Below are the code and all the weights of a small trained network. Each question names an input and a target symbol and asks about switching units off, where a switched-off unit gives its printed mean instead of its output.

import numpy as np


def w(rows, s, z=0):
    codes = np.array(rows[::2]) - 128.0
    scale = np.full(codes.shape[1], s)
    scale[-1] = z or s
    return codes * scale


def f(y):
    return np.maximum(y, 0)


def softmax(a):
    e = np.exp(a - a.max(-1, keepdims=True))
    return e / e.sum(-1, keepdims=True)


def log_softmax(a):
    a = a - a.max(-1, keepdims=True)
    return a - np.log(np.exp(a).sum(-1, keepdims=True))


def net(x, mask):
    ids = ['ΘΠΨαλμτφ'.index(c) for c in x.split()]
    T = len(ids)
    res = E[ids] + P[:T]
    r = res
    for j in range(2):
        rows = slice(2 * j, 2 * j + 2)
        q, k, v = (r @ M[0][rows].T for M in (Q, K, V))
        z = softmax(np.where(np.tri(T) > 0, q @ k.T / 2**0.5, -1e9)) @ v
        o = O[0][rows]
        res = res + np.where(mask[j], z, o[:, -1]) @ o[:, :-1]
    y = f(res @ A[0][:, :-1].T + A[0][:, -1])
    res = res + np.where(mask[2:10], y, B[0][:, -1]) @ B[0][:, :-1]
    return log_softmax(res[-1] @ U[:, :-1].T + U[:, -1])


Q, K, V, O, A, B = {}, {}, {}, {}, {}, {}
E = w([
[53,26,74,115,87],'Θ',
[128,97,150,113,157],'Π',
[131,147,118,235,132],'Ψ',
[94,61,137,122,135],'α',
[145,133,197,124,201],'λ',
[129,3,101,115,203],'μ',
[217,175,51,117,122],'τ',
[179,215,153,206,124],'φ',
],0.018)
P = w([
[82,150,125,111,253],'0',
[126,92,136,132,169],'1',
[127,104,114,130,167],'2',
[124,155,133,126,112],'3',
[143,147,121,133,98],'4',
[114,131,137,129,118],'5',
[133,136,155,99,131],'6',
[143,120,136,127,110],'7',
[78,116,128,171,95],'8',
[128,148,145,117,123],'9',
[139,162,94,100,108],'10',
[107,116,125,138,111],'11',
],0.019)
Q[0] = w([
[110,90,141,209,135],'head 0',
[194,84,10,219,218],'head 0',
[204,128,115,95,168],'head 1',
[80,146,255,185,39],'head 1',
],0.0088)
K[0] = w([
[121,184,146,40,116],'head 0',
[2,201,57,109,244],'head 0',
[95,130,43,108,170],'head 1',
[152,102,134,110,82],'head 1',
],0.0095)
V[0] = w([
[42,1,26,214,138],'head 0',
[222,75,99,6,178],'head 0',
[128,69,52,64,135],'head 1',
[214,111,15,146,57],'head 1',
],0.0082)
O[0] = w([
[92,142,172,250,175,201],'head 0',
[37,199,106,39,103,198],'head 0',
[53,136,90,147,122,139],'head 1',
[138,204,31,192,138,1],'head 1',
],0.012,0.0065)
A[0] = w([
[164,121,172,235,134,155],'neuron 0',
[95,113,254,141,239,121],'neuron 1',
[232,112,187,123,173,107],'neuron 2',
[142,183,134,173,59,253],'neuron 3',
[102,175,173,161,36,184],'neuron 4',
[36,168,107,114,118,100],'neuron 5',
[164,133,117,73,40,62],'neuron 6',
[136,145,193,173,52,153],'neuron 7',
],0.0079,0.0029)
B[0] = w([
[136,209,64,99,95,175],'neuron 0',
[65,99,96,185,60,249],'neuron 1',
[205,86,35,93,98,169],'neuron 2',
[82,2,114,94,158,152],'neuron 3',
[182,18,201,28,206,156],'neuron 4',
[176,208,128,167,240,167],'neuron 5',
[127,159,141,155,112,143],'neuron 6',
[104,131,153,91,70,153],'neuron 7',
],0.0061,0.017)
U = w([
[110,165,109,211,99,70],'Θ',
[94,110,160,56,150,251],'Π',
[194,61,136,228,65,24],'Ψ',
[115,94,167,150,128,113],'α',
[120,119,184,2,82,95],'λ',
[90,162,168,136,191,172],'μ',
[97,165,54,9,207,116],'τ',
[210,50,135,111,150,145],'φ',
],0.006,0.0028)

Each question gives the input, a string of symbols that net reads in full, and the target symbol t.
The units are the heads (2 rows each of Q, K, V and O) and the neurons (one row each of A and B). Each row of codes is followed by its name. A weight is (code - 128) times the scale printed after its matrix; where a second scale follows, it is the last column's (O, A, B and U).
mask holds one flag per unit, heads first, then neurons. A switched-off unit (its flag False) gives its mean, the last column of its rows in O or B, instead of its output. The means were averaged over made-up inputs and are rounded, as every weight is.
A unit's drop is (log p(t) with every unit on - log p(t) with that unit switched off) / (log p(t) with every unit on - log p(t) with every unit switched off).
The circuit of an input: a set's keep is (log p(t) with only the set's units on - log p(t) with every unit switched off) / (log p(t) with every unit on - log p(t) with every unit switched off). Starting from all 10 units, units are removed one at a time, each time the one whose removal leaves the highest keep (on an exact tie, the one counted first), for as long as the keep stays at least 0.8.
circuit, biggest first: the units of the circuit, biggest drop first
k most important neurons: the k neurons with the biggest drops, biggest first
which heads matter: for each layer, one digit per head in row order, 1 if its drop is at least 0.15 and else 0, layers parted by /
drop when u is switched off: that unit's drop, to one decimal
input μ μ φ, target μ: which heads matter -> 10
input μ λ λ Ψ φ φ μ Π μ, target μ: circuit, biggest first -> [head 0]
input Ψ φ λ, target Ψ: circuit, biggest first -> [head 0; neuron 1]
input α φ τ φ φ Ψ Π, target φ: circuit, biggest first -> [head 0; neuron 2]
input μ α Ψ, target μ: 3 most important neurons -> [neuron 5; neuron 4; neuron 2]
input τ Π Θ τ, target τ: which heads matter -> 11
input λ μ λ, target λ: which heads matter -> 11
input φ τ Ψ Π Ψ Θ μ Π Ψ μ, target φ: which heads matter -> 10
input Θ τ τ λ, target τ: circuit, biggest first -> [head 0; head 1]
input φ μ Π τ, target φ: circuit, biggest first -> [head 0; head 1; neuron 2]
input λ λ α, target λ: circuit, biggest first -> [head 0; head 1]
input φ Ψ Π Θ φ φ Θ λ Θ τ Ψ, target φ: 2 most important neurons -> [neuron 1; neuron 3]
input φ τ φ τ μ Θ α Π Π φ λ τ, target φ: 2 most important neurons -> [neuron 1; neuron 2]
input φ φ τ φ Ψ Ψ, target φ: circuit, biggest first -> [head 0; neuron 1]
input μ φ Π φ φ Π, target φ: circuit, biggest first -> [head 0; head 1]
input μ Θ Θ, target μ: most important neuron -> [neuron 5]
input λ α μ μ φ Ψ τ φ Θ φ μ, target λ: circuit, biggest first -> [head 1; head 0]
input μ Θ τ Π λ τ Θ Ψ, target μ: 2 most important neurons -> [neuron 4; neuron 5]
input Θ λ Ψ, target Θ: 2 most important neurons -> [neuron 0; neuron 1]
input Θ Θ Θ φ α λ λ τ, target Θ: 2 most important neurons -> [neuron 0; neuron 1]
input λ λ α Π Ψ μ τ, target λ: circuit, biggest first -> [head 1]
input Π λ μ Ψ λ φ φ, target φ: 2 most important neurons -> [neuron 2; neuron 1]
input μ Π Π τ τ α, target τ: 2 most important neurons -> [neuron 1; neuron 5]
input μ μ μ α μ Ψ μ μ Ψ Θ Θ λ, target Θ: drop when head 0 is switched off -> 0.4
input Θ Π Θ τ α Θ τ μ τ Θ τ, target Θ: drop when neuron 3 is switched off -> -0.1
input Θ φ Ψ λ φ Ψ α, target φ: drop when head 1 is switched off -> 0.1
